Here is a tiny trained network, its code and every weight. The questions are about switching its units off for an input and a class, where a switched-off unit gives its printed mean instead of its output.

import numpy as np


def w(rows, s, z=0):
    codes = np.array(rows[::2]) - 128.0
    scale = np.full(codes.shape[1], s)
    scale[-1] = z or s
    return codes * scale


def f(y):
    return np.maximum(y, 0)


def log_softmax(a):
    a = a - a.max(-1, keepdims=True)
    return a - np.log(np.exp(a).sum(-1, keepdims=True))


def net(x, mask):
    res = np.array(x, float).reshape(1, 8) / 4 @ E
    y = f(res @ A[0][:, :-1].T + A[0][:, -1])
    res = res + np.where(mask, y, B[0][:, -1]) @ B[0][:, :-1]
    return log_softmax(res[-1] @ U[:, :-1].T + U[:, -1])


A, B = {}, {}
E = w([
[114,164,158,198,125,164,92,69,141],'x0',
[143,156,114,180,34,95,254,131,190],'x1',
[128,119,167,99,105,91,109,116,159],'x2',
[142,248,154,196,249,30,127,231,138],'x3',
[131,116,138,129,143,129,136,107,124],'x4',
[154,239,133,62,68,89,121,62,142],'x5',
[183,191,131,128,161,190,187,56,105],'x6',
[149,132,162,114,131,128,117,100,164],'x7',
],0.01)
A[0] = w([
[48,158,153,83,166,154,39,110,49,61],'neuron 1',
[101,127,85,186,74,108,222,131,210,56],'neuron 2',
[108,34,109,72,10,239,122,79,110,54],'neuron 3',
[122,122,122,56,192,152,83,127,93,68],'neuron 4',
[123,92,100,110,120,101,119,147,114,255],'neuron 5',
[2,200,182,225,92,175,73,71,126,99],'neuron 6',
[108,63,154,205,165,187,151,161,146,223],'neuron 7',
],0.0074,0.0059)
B[0] = w([
[153,115,68,198,42,73,95,78,177,187],'neuron 1',
[197,80,52,148,177,158,29,2,97,205],'neuron 2',
[94,167,145,209,170,96,170,225,92,249],'neuron 3',
[152,23,115,149,80,122,177,101,156,171],'neuron 4',
[135,177,144,71,118,170,79,102,114,191],'neuron 5',
[41,57,123,48,149,109,196,88,130,190],'neuron 6',
[148,145,152,15,95,127,129,136,45,215],'neuron 7',
],0.0092,0.012)
U = w([
[139,172,151,68,93,131,114,91,89,213],'0',
[219,50,82,204,123,134,80,71,164,3],'1',
[112,178,178,254,192,93,147,190,137,99],'2',
[95,138,113,35,126,136,161,96,147,177],'3',
],0.0085,0.0059)

Each question gives the input, the list of numbers given to net, and the class t.
The units are the neurons (one row each of A and B). Each row of codes is followed by its name. A weight is (code - 128) times the scale printed after its matrix; where a second scale follows, it is the last column's (A, B and U).
mask holds one flag per neuron, in row order. A switched-off neuron (its flag False) gives its mean, the last column of its row in B, instead of its output. The means were averaged over made-up inputs and are rounded, as every weight is.
A unit's drop is (log p(t) with every unit on - log p(t) with that unit switched off) / (log p(t) with every unit on - log p(t) with every unit switched off).
The circuit of an input: a set's keep is (log p(t) with only the set's units on - log p(t) with every unit switched off) / (log p(t) with every unit on - log p(t) with every unit switched off). Starting from all 7 units, units are removed one at a time, each time the one whose removal leaves the highest keep (on an exact tie, the one counted first), for as long as the keep stays at least 0.8.
units of the circuit, in order: the units of the circuit, biggest drop first
unit that matters most: the unit with the biggest drop
top k neurons: the k neurons with the biggest drops, biggest first
drop when u is switched off: that unit's drop, to one decimal
input [1,-6,-8,0,0,-8,-6,-7], class 0: units of the circuit, in order	neuron 7
input [-2,-5,7,-1,4,-1,5,1], class 1: units of the circuit, in order	neuron 7; neuron 4
input [5,-5,-8,4,8,4,7,6], class 1: units of the circuit, in order	neuron 1; neuron 7
input [5,-6,2,5,-5,5,2,3], class 1: top 3 neurons	neuron 1; neuron 7; neuron 3
input [1,-6,1,-1,5,-8,-1,6], class 0: top 2 neurons	neuron 7; neuron 2
input [7,-4,6,-1,-5,-2,-3,-7], class 3: top 2 neurons	neuron 6; neuron 2
input [6,1,8,4,8,3,0,0], class 3: units of the circuit, in order	neuron 3; neuron 6
input [6,-2,8,0,1,0,1,-1], class 3: units of the circuit, in order	neuron 6; neuron 2
input [8,-5,2,5,-4,-3,6,0], class 3: top 2 neurons	neuron 6; neuron 3
input [-1,-4,4,1,-3,1,-4,-6], class 1: units of the circuit, in order	neuron 7; neuron 1
input [4,8,4,-1,1,7,-8,-8], class 1: top 2 neurons	neuron 2; neuron 7
input [-4,2,-3,3,4,-5,0,5], class 0: units of the circuit, in order	neuron 3; neuron 7
input [-1,2,4,1,-2,-6,6,4], class 0: top 2 neurons	neuron 3; neuron 7
input [5,2,-2,-4,5,-2,-2,-2], class 3: top 3 neurons	neuron 6; neuron 7; neuron 1
input [-1,6,2,4,-5,5,1,-4], class 1: units of the circuit, in order	neuron 2; neuron 7
input [4,-7,1,-2,7,4,2,2], class 1: unit that matters most	neuron 1
input [2,0,8,6,-8,-6,2,3], class 0: top 2 neurons	neuron 3; neuron 7
input [-5,-7,-3,1,-2,6,-6,-8], class 1: units of the circuit, in order	neuron 1; neuron 4
input [-5,-7,-6,-8,-5,-2,-6,-7], class 2: top 2 neurons	neuron 3; neuron 2
input [8,-6,0,0,7,1,0,5], class 3: unit that matters most	neuron 6
input [6,6,1,1,-5,4,2,8], class 1: top 3 neurons	neuron 2; neuron 7; neuron 5
input [6,4,6,6,-6,-8,-8,-3], class 0: top 2 neurons	neuron 7; neuron 3
input [4,2,2,-4,-7,-1,-4,-6], class 2: top 2 neurons	neuron 3; neuron 4
input [5,7,-6,-3,1,5,-1,-3], class 1: top 3 neurons	neuron 2; neuron 7; neuron 5
input [-1,2,-1,1,0,-2,-6,-1], class 0: top 2 neurons	neuron 3; neuron 6
input [7,2,4,-3,3,3,-8,-1], class 3: drop when neuron 6 is switched off	1.0
input [-3,-3,-4,-5,7,-4,-6,-6], class 2: drop when neuron 2 is switched off	0.2
input [0,8,4,2,2,-1,0,-8], class 1: drop when neuron 7 is switched off	0.0
input [-3,-2,-2,-6,-8,-4,-5,6], class 2: drop when neuron 3 is switched off	1.1
